Below are the code and all the weights of a small trained network. Each question names an input and a class and asks about switching units off, where a switched-off unit gives its printed mean instead of its output.

import numpy as np


def w(rows, s, z=0):
    codes = np.array(rows[::2]) - 128.0
    scale = np.full(codes.shape[1], s)
    scale[-1] = z or s
    return codes * scale


def norm(h):
    return h / np.sqrt((h * h).mean(-1, keepdims=True) + 1e-5)


def f(y):
    return np.maximum(y, 0)


def log_softmax(a):
    a = a - a.max(-1, keepdims=True)
    return a - np.log(np.exp(a).sum(-1, keepdims=True))


def net(x, mask):
    res = np.array(x, float).reshape(1, 6) / 4 @ E
    u = 0
    for l in range(2):
        y = f(norm(res) @ A[l][:, :-1].T + A[l][:, -1])
        res = res + np.where(mask[u : u + 8], y, B[l][:, -1]) @ B[l][:, :-1]
        u += 8
    return log_softmax(norm(res)[-1] @ U[:, :-1].T + U[:, -1])


A, B = {}, {}
E = w([
[147,133,233,154,30],'x0',
[124,141,44,100,2],'x1',
[244,132,143,50,142],'x2',
[107,105,152,68,229],'x3',
[88,218,113,82,154],'x4',
[113,181,165,119,111],'x5',
],0.006)
A[0] = w([
[45,156,150,2,157,162],'0.n1',
[188,103,194,111,115,169],'0.n2',
[190,138,159,184,41,68],'0.n3',
[14,87,83,170,81,90],'0.n4',
[134,175,28,59,205,181],'0.n5',
[136,71,82,7,124,179],'0.n6',
[156,129,204,169,170,66],'0.n7',
[124,82,208,109,121,252],'0.n8',
],0.0085,0.0023)
B[0] = w([
[111,45,116,150,142,231],'0.n1',
[224,144,65,125,141,211],'0.n2',
[122,177,77,92,123,219],'0.n3',
[190,141,211,109,74,210],'0.n4',
[105,120,148,38,50,253],'0.n5',
[149,70,63,113,70,214],'0.n6',
[91,120,130,146,211,191],'0.n7',
[204,132,104,254,191,223],'0.n8',
],0.0065,0.0055)
A[1] = w([
[162,2,188,126,93,186],'1.n1',
[234,162,104,178,147,23],'1.n2',
[143,116,48,72,145,91],'1.n3',
[91,93,197,103,175,59],'1.n4',
[107,119,156,140,73,209],'1.n5',
[173,146,49,137,97,58],'1.n6',
[230,39,20,124,133,109],'1.n7',
[116,142,185,65,164,253],'1.n8',
],0.0088,0.0022)
B[1] = w([
[226,197,171,182,142,205],'1.n1',
[175,126,165,136,137,197],'1.n2',
[117,45,235,129,108,185],'1.n3',
[103,167,161,186,152,161],'1.n4',
[131,171,89,211,132,169],'1.n5',
[79,128,124,98,128,181],'1.n6',
[171,91,203,169,40,254],'1.n7',
[75,50,158,253,120,170],'1.n8',
],0.0071,0.0076)
U = w([
[135,207,152,184,86,253],'0',
[250,118,231,134,33,209],'1',
[233,125,107,161,254,79],'2',
[135,42,125,35,64,169],'3',
[39,236,126,47,151,3],'4',
[169,224,81,71,41,3],'5',
[26,108,191,96,207,159],'6',
],0.0069,0.0025)

Each question gives the input, the list of numbers given to net, and the class t.
The units are the neurons (one row each of A and B). Each row of codes is followed by its name. A weight is (code - 128) times the scale printed after its matrix; where a second scale follows, it is the last column's (A, B and U).
mask holds one flag per neuron, layer by layer. A switched-off neuron (its flag False) gives its mean, the last column of its row in B, instead of its output. The means were averaged over made-up inputs and are rounded, as every weight is.
A unit's drop is (log p(t) with every unit on - log p(t) with that unit switched off) / (log p(t) with every unit on - log p(t) with every unit switched off).
The circuit of an input: a set's keep is (log p(t) with only the set's units on - log p(t) with every unit switched off) / (log p(t) with every unit on - log p(t) with every unit switched off). Starting from the 12 units with the biggest drops (on a tie, the unit counted first), units are removed one at a time, each time the one whose removal leaves the highest keep (on an exact tie, the one counted first), for as long as the keep stays at least 0.8.
circuit, biggest first: the units of the circuit, biggest drop first
most important unit: the unit with the biggest drop
top k neurons: the k neurons with the biggest drops, biggest first
drop when u is switched off: that unit's drop, to one decimal
input [-8,-2,-5,3,6,-1], class 3: top 2 neurons : [0.n5; 1.n1]
input [-7,-4,4,8,7,-7], class 3: top 2 neurons : [0.n5; 0.n6]
input [-2,2,6,6,4,-5], class 3: circuit, biggest first : [0.n5; 0.n6]
input [5,-5,-3,8,-3,6], class 2: circuit, biggest first : [0.n8; 1.n7; 0.n5]
input [8,-8,3,0,-1,-1], class 2: most important unit : 0.n7
input [5,0,0,2,-2,-1], class 2: top 2 neurons : [0.n8; 0.n5]
input [5,7,-2,-3,1,4], class 5: top 2 neurons : [1.n7; 0.n3]
input [6,1,-1,-8,1,0], class 5: top 2 neurons : [0.n3; 1.n7]
input [-6,0,6,-7,-1,1], class 3: drop when 0.n4 is switched off : 0.2
input [5,-5,6,1,-2,-4], class 2: drop when 0.n7 is switched off : 0.2
input [-8,2,4,7,7,4], class 3: drop when 0.n5 is switched off : 0.1
